Below are the code and all the weights of a small trained network. Each question names an input and a class and asks about switching units off, where a switched-off unit gives its printed mean instead of its output.

import numpy as np


def w(rows, s, z=0):
    codes = np.array(rows[::2]) - 128.0
    scale = np.full(codes.shape[1], s)
    scale[-1] = z or s
    return codes * scale


def f(y):
    return y / 2 * (1 + np.tanh(0.7978845608 * (y + 0.044715 * y**3)))


def log_softmax(a):
    a = a - a.max(-1, keepdims=True)
    return a - np.log(np.exp(a).sum(-1, keepdims=True))


def net(x, mask):
    res = np.array(x, float).reshape(1, 5) / 4 @ E
    y = f(res @ A[0][:, :-1].T + A[0][:, -1])
    res = res + np.where(mask, y, B[0][:, -1]) @ B[0][:, :-1]
    return log_softmax(res[-1] @ U[:, :-1].T + U[:, -1])


A, B = {}, {}
E = w([
[83,108,77,171,1,155],'x0',
[29,169,176,191,194,144],'x1',
[124,118,130,123,128,138],'x2',
[190,119,155,222,145,204],'x3',
[117,46,125,190,144,43],'x4',
],0.0089)
A[0] = w([
[98,185,67,151,29,187,84],'neuron 1',
[252,138,146,94,164,63,170],'neuron 2',
[120,78,89,163,146,94,47],'neuron 3',
[150,214,113,108,115,186,38],'neuron 4',
[74,182,131,161,151,131,31],'neuron 5',
[75,173,121,44,122,103,45],'neuron 6',
[151,201,129,80,145,156,133],'neuron 7',
[183,142,111,57,112,170,70],'neuron 8',
[166,98,156,184,140,154,104],'neuron 9',
[124,45,159,160,162,80,84],'neuron 10',
[219,56,74,108,49,143,201],'neuron 11',
[157,135,204,108,151,109,35],'neuron 12',
[111,227,122,84,124,172,67],'neuron 13',
[36,159,123,169,161,100,85],'neuron 14',
[171,197,142,94,191,110,43],'neuron 15',
[115,86,122,160,139,97,23],'neuron 16',
[81,112,102,78,130,113,20],'neuron 17',
[108,153,127,99,107,195,44],'neuron 18',
[129,122,201,105,169,124,231],'neuron 19',
[76,146,77,211,24,89,83],'neuron 20',
[173,104,128,209,130,223,69],'neuron 21',
[45,84,122,96,118,57,95],'neuron 22',
[154,133,150,114,166,114,21],'neuron 23',
[129,164,125,96,96,59,54],'neuron 24',
[178,132,105,178,151,173,64],'neuron 25',
[215,126,111,73,79,96,1],'neuron 26',
[58,148,201,229,160,178,198],'neuron 27',
[186,83,100,149,128,57,95],'neuron 28',
[242,122,156,148,86,125,96],'neuron 29',
[47,186,147,142,151,159,62],'neuron 30',
],0.012,0.0058)
B[0] = w([
[75,105,124,147,201,140,192],'neuron 1',
[88,156,140,116,160,151,218],'neuron 2',
[154,126,144,206,123,106,147],'neuron 3',
[162,154,131,178,136,93,163],'neuron 4',
[136,74,169,108,141,53,154],'neuron 5',
[173,154,83,106,138,93,163],'neuron 6',
[104,157,134,183,115,128,176],'neuron 7',
[136,134,184,164,101,124,169],'neuron 8',
[167,175,62,105,151,87,170],'neuron 9',
[112,162,128,195,107,109,177],'neuron 10',
[106,150,175,105,135,123,232],'neuron 11',
[116,41,122,134,196,135,146],'neuron 12',
[161,178,142,185,120,81,171],'neuron 13',
[169,99,186,84,92,110,182],'neuron 14',
[106,99,119,147,203,151,171],'neuron 15',
[159,115,147,177,142,87,139],'neuron 16',
[204,113,98,104,165,73,136],'neuron 17',
[127,119,131,181,153,105,146],'neuron 18',
[62,137,108,118,153,179,199],'neuron 19',
[60,77,120,123,197,125,199],'neuron 20',
[160,152,92,93,155,83,196],'neuron 21',
[146,188,88,134,135,99,177],'neuron 22',
[138,6,145,159,231,125,136],'neuron 23',
[169,145,131,100,163,86,144],'neuron 24',
[168,119,92,85,124,77,159],'neuron 25',
[147,71,173,103,139,105,170],'neuron 26',
[120,150,159,87,112,123,253],'neuron 27',
[127,141,181,165,92,121,171],'neuron 28',
[121,139,143,81,131,90,178],'neuron 29',
[167,96,181,104,120,134,173],'neuron 30',
],0.012,0.013)
U = w([
[131,102,223,78,116,104,77],'0',
[48,90,91,148,207,135,77],'1',
[154,136,143,253,115,94,168],'2',
[173,144,27,75,151,73,107],'3',
[62,169,126,106,119,124,255],'4',
[62,141,129,117,84,189,155],'5',
[120,111,78,141,62,190,91],'6',
[141,103,40,116,36,187,91],'7',
],0.012,0.015)

Each question gives the input, the list of numbers given to net, and the class t.
The units are the neurons (one row each of A and B). Each row of codes is followed by its name. A weight is (code - 128) times the scale printed after its matrix; where a second scale follows, it is the last column's (A, B and U).
mask holds one flag per neuron, in row order. A switched-off neuron (its flag False) gives its mean, the last column of its row in B, instead of its output. The means were averaged over made-up inputs and are rounded, as every weight is.
A unit's drop is (log p(t) with every unit on - log p(t) with that unit switched off) / (log p(t) with every unit on - log p(t) with every unit switched off).
The circuit of an input: a set's keep is (log p(t) with only the set's units on - log p(t) with every unit switched off) / (log p(t) with every unit on - log p(t) with every unit switched off). Starting from the 12 units with the biggest drops (on a tie, the unit counted first), units are removed one at a time, each time the one whose removal leaves the highest keep (on an exact tie, the one counted first), for as long as the keep stays at least 0.8.
circuit, biggest first: the units of the circuit, biggest drop first
most important unit: the unit with the biggest drop
k most important neurons: the k neurons with the biggest drops, biggest first
drop of u: that unit's drop, to one decimal
input [-5,-5,1,7,3], class 3: most important unit -> neuron 9
input [1,6,6,-8,-6], class 3: circuit, biggest first -> neuron 6; neuron 17
input [8,6,-7,-7,-4], class 1: 2 most important neurons -> neuron 1; neuron 20
input [6,-5,4,7,3], class 3: 2 most important neurons -> neuron 21; neuron 9
input [6,-5,-4,-1,-3], class 1: 4 most important neurons -> neuron 1; neuron 20; neuron 27; neuron 14
input [4,5,4,7,-6], class 3: circuit, biggest first -> neuron 21; neuron 25
input [6,7,-1,0,-4], class 0: 2 most important neurons -> neuron 30; neuron 14
input [-4,2,5,0,6], class 2: 2 most important neurons -> neuron 10; neuron 20
input [5,5,-1,1,-3], class 0: circuit, biggest first -> neuron 30; neuron 19
input [8,-4,-7,0,3], class 1: 2 most important neurons -> neuron 20; neuron 1
input [-7,6,7,-7,-6], class 1: 3 most important neurons -> neuron 15; neuron 19; neuron 12
input [3,6,5,4,4], class 0: 2 most important neurons -> neuron 14; neuron 27
input [2,-5,-5,-1,3], class 0: circuit, biggest first -> neuron 26; neuron 11
input [0,5,3,-8,4], class 3: most important unit -> neuron 22
input [2,2,-5,3,-5], class 2: circuit, biggest first -> neuron 4; neuron 13
input [5,-1,2,-4,4], class 1: 2 most important neurons -> neuron 20; neuron 27
input [3,-5,-6,-6,0], class 3: 2 most important neurons -> neuron 6; neuron 22
input [-7,2,2,1,-8], class 2: 4 most important neurons -> neuron 13; neuron 4; neuron 7; neuron 20
input [5,-2,-7,-8,8], class 2: 2 most important neurons -> neuron 28; neuron 3
input [-6,-8,-5,-2,-5], class 0: circuit, biggest first -> neuron 26
input [8,-7,-4,-8,2], class 1: 2 most important neurons -> neuron 20; neuron 1
input [7,-7,-7,-4,8], class 2: 3 most important neurons -> neuron 28; neuron 3; neuron 22
input [4,-8,-1,-3,-2], class 0: drop of neuron 26 -> 0.2
input [-7,4,7,-5,2], class 1: drop of neuron 12 -> 0.1
input [8,0,-1,-7,6], class 1: drop of neuron 20 -> 1.9
input [-7,7,2,-6,2], class 0: drop of neuron 30 -> 1.1
input [0,-3,4,-5,-4], class 3: circuit, biggest first -> neuron 6
